Here is a tiny trained network, its code and every weight. The questions are about switching its units off for an input and a class, where a switched-off unit gives its printed mean instead of its output.

import numpy as np


def w(rows, s, z=0):
    codes = np.array(rows[::2]) - 128.0
    scale = np.full(codes.shape[1], s)
    scale[-1] = z or s
    return codes * scale


def norm(h):
    return h / np.sqrt((h * h).mean(-1, keepdims=True) + 1e-5)


def f(y):
    return np.maximum(y, 0)


def log_softmax(a):
    a = a - a.max(-1, keepdims=True)
    return a - np.log(np.exp(a).sum(-1, keepdims=True))


def net(x, mask):
    res = np.array(x, float).reshape(1, 5) / 4 @ E
    u = 0
    for l in range(2):
        y = f(norm(res) @ A[l][:, :-1].T + A[l][:, -1])
        res = res + np.where(mask[u : u + 8], y, B[l][:, -1]) @ B[l][:, :-1]
        u += 8
    return log_softmax(norm(res)[-1] @ U[:, :-1].T + U[:, -1])


A, B = {}, {}
E = w([
[217,80,177,222,189,86,170,225,114,109],'x0',
[114,196,64,162,48,132,88,185,188,86],'x1',
[86,78,120,50,48,64,167,53,106,15],'x2',
[140,190,145,175,33,80,156,5,155,132],'x3',
[143,171,105,157,77,193,112,150,78,154],'x4',
],0.0011)
A[0] = w([
[128,176,170,217,127,215,175,107,126,201,21],'0.n1',
[158,82,85,85,124,151,123,210,87,122,36],'0.n2',
[80,129,106,144,240,181,101,181,129,241,165],'0.n3',
[69,205,21,115,126,241,53,127,115,127,43],'0.n4',
[75,107,109,3,155,118,81,40,69,188,75],'0.n5',
[58,169,186,88,48,105,163,36,120,115,72],'0.n6',
[140,226,124,199,89,204,114,125,132,202,80],'0.n7',
[74,79,152,75,183,146,119,69,145,202,5],'0.n8',
],0.0022,0.002)
B[0] = w([
[217,152,203,118,136,141,19,72,43,151,176],'0.n1',
[29,159,129,176,129,193,98,133,68,40,151],'0.n2',
[147,151,102,153,86,76,134,78,78,84,253],'0.n3',
[105,97,110,67,61,67,183,215,148,181,201],'0.n4',
[132,183,173,102,126,219,253,144,197,140,201],'0.n5',
[154,78,76,154,131,145,133,122,72,49,207],'0.n6',
[189,171,174,137,170,108,50,101,105,206,211],'0.n7',
[110,149,210,113,218,171,86,142,224,118,151],'0.n8',
],0.0029,0.0025)
A[1] = w([
[115,190,117,140,84,92,140,149,186,123,138],'1.n1',
[92,93,100,129,164,142,96,164,63,58,55],'1.n2',
[104,154,42,140,40,122,54,152,149,197,5],'1.n3',
[102,94,88,112,73,127,139,4,95,71,38],'1.n4',
[100,82,108,64,95,95,129,79,133,89,132],'1.n5',
[87,108,175,80,188,157,129,70,172,142,19],'1.n6',
[155,57,167,187,184,75,161,187,106,174,66],'1.n7',
[143,113,155,84,156,207,127,134,96,131,159],'1.n8',
],0.0035,0.0023)
B[1] = w([
[126,86,142,146,109,104,141,178,170,149,211],'1.n1',
[57,131,113,253,131,201,55,128,84,112,189],'1.n2',
[89,73,119,45,235,65,99,135,101,126,204],'1.n3',
[235,156,44,113,189,80,178,138,88,66,249],'1.n4',
[180,204,103,169,129,182,142,95,95,161,248],'1.n5',
[106,141,167,170,215,151,129,111,206,151,167],'1.n6',
[81,79,138,53,58,136,136,68,129,114,241],'1.n7',
[103,150,129,157,107,130,125,150,185,118,210],'1.n8',
],0.0044,0.0021)
U = w([
[107,14,216,63,86,102,165,45,111,96,117],'0',
[108,182,205,134,248,209,184,67,244,131,124],'1',
[31,96,129,235,115,214,73,172,61,53,170],'2',
[72,191,98,44,37,202,205,178,162,153,28],'3',
[237,196,210,179,124,113,31,88,69,222,177],'4',
[254,190,27,125,146,104,207,83,78,35,192],'5',
[149,87,155,189,48,66,146,191,246,105,6],'6',
[76,132,77,29,162,23,55,211,126,191,152],'7',
],0.0092,0.0022)

Each question gives the input, the list of numbers given to net, and the class t.
The units are the neurons (one row each of A and B). Each row of codes is followed by its name. A weight is (code - 128) times the scale printed after its matrix; where a second scale follows, it is the last column's (A, B and U).
mask holds one flag per neuron, layer by layer. A switched-off neuron (its flag False) gives its mean, the last column of its row in B, instead of its output. The means were averaged over made-up inputs and are rounded, as every weight is.
A unit's drop is (log p(t) with every unit on - log p(t) with that unit switched off) / (log p(t) with every unit on - log p(t) with every unit switched off).
The circuit of an input: a set's keep is (log p(t) with only the set's units on - log p(t) with every unit switched off) / (log p(t) with every unit on - log p(t) with every unit switched off). Starting from the 12 units with the biggest drops (on a tie, the unit counted first), units are removed one at a time, each time the one whose removal leaves the highest keep (on an exact tie, the one counted first), for as long as the keep stays at least 0.8.
units of the circuit, in order: the units of the circuit, biggest drop first
most important unit: the unit with the biggest drop
top k neurons: the k neurons with the biggest drops, biggest first
top k neurons in layer l: the k neurons of layer l with the biggest drops, biggest first
input [6,1,2,7,4], class 4: top 3 neurons : (0.n3; 1.n4; 0.n4)
input [7,8,-3,-4,-6], class 2: top 4 neurons : (0.n5; 1.n2; 0.n4; 0.n2)
input [8,6,-1,-7,-7], class 2: most important unit : 1.n2
input [-8,-5,-2,5,5], class 1: units of the circuit, in order : (0.n5; 0.n3)
input [-8,8,1,2,-7], class 5: top 2 neurons : (1.n4; 0.n6)
input [-5,-8,8,-2,-6], class 1: units of the circuit, in order : (0.n5; 1.n6)
input [3,7,-5,1,-6], class 6: top 2 neurons : (1.n1; 0.n4)
input [-8,6,0,1,-2], class 7: top 4 neurons : (1.n3; 0.n4; 0.n3; 1.n1)
input [8,0,0,2,5], class 0: top 3 neurons in layer 1 : (1.n7; 1.n5; 1.n4)
input [-5,-5,-4,-7,6], class 3: units of the circuit, in order : (0.n5; 0.n4; 1.n8)
input [-6,-5,-5,5,-1], class 1: top 3 neurons : (0.n5; 0.n8; 1.n6)
input [0,2,5,-4,8], class 2: top 2 neurons : (0.n2; 1.n2)
input [-2,-2,1,-8,-7], class 1: top 2 neurons : (1.n6; 0.n5)
input [-2,7,5,-6,5], class 7: top 2 neurons in layer 0 : (0.n4; 0.n6)
input [4,-4,-5,-5,7], class 2: units of the circuit, in order : (0.n2; 1.n7; 1.n8)
input [-6,-5,-3,1,1], class 1: top neuron in layer 0 : (0.n8)
input [7,6,-2,3,3], class 4: units of the circuit, in order : (0.n7; 1.n4)
input [-2,8,-6,1,3], class 7: top 2 neurons : (1.n3; 0.n4)
input [-8,-4,-3,-7,-1], class 1: top 2 neurons : (0.n8; 1.n6)
input [-7,7,-5,-2,-5], class 7: units of the circuit, in order : (1.n3)
input [3,7,-5,-1,8], class 7: units of the circuit, in order : (1.n3; 0.n4)
input [8,8,-3,6,-1], class 6: top 2 neurons : (1.n1; 1.n5)
input [-7,4,-6,2,0], class 7: top 2 neurons : (1.n3; 0.n4)
input [-5,-5,3,-3,5], class 1: top 2 neurons in layer 0 : (0.n5; 0.n8)
input [5,3,0,4,-8], class 6: top 2 neurons in layer 1 : (1.n1; 1.n3)
input [5,-3,8,1,-8], class 5: top 2 neurons : (1.n5; 1.n4)
input [8,-4,7,-6,2], class 2: top neuron : (1.n2)
input [8,-1,-8,-6,-7], class 0: top 2 neurons : (1.n7; 0.n6)
input [7,-7,-6,-2,2], class 0: top 2 neurons in layer 1 : (1.n7; 1.n5)
input [-5,3,-6,6,-8], class 7: top 2 neurons in layer 1 : (1.n3; 1.n5)
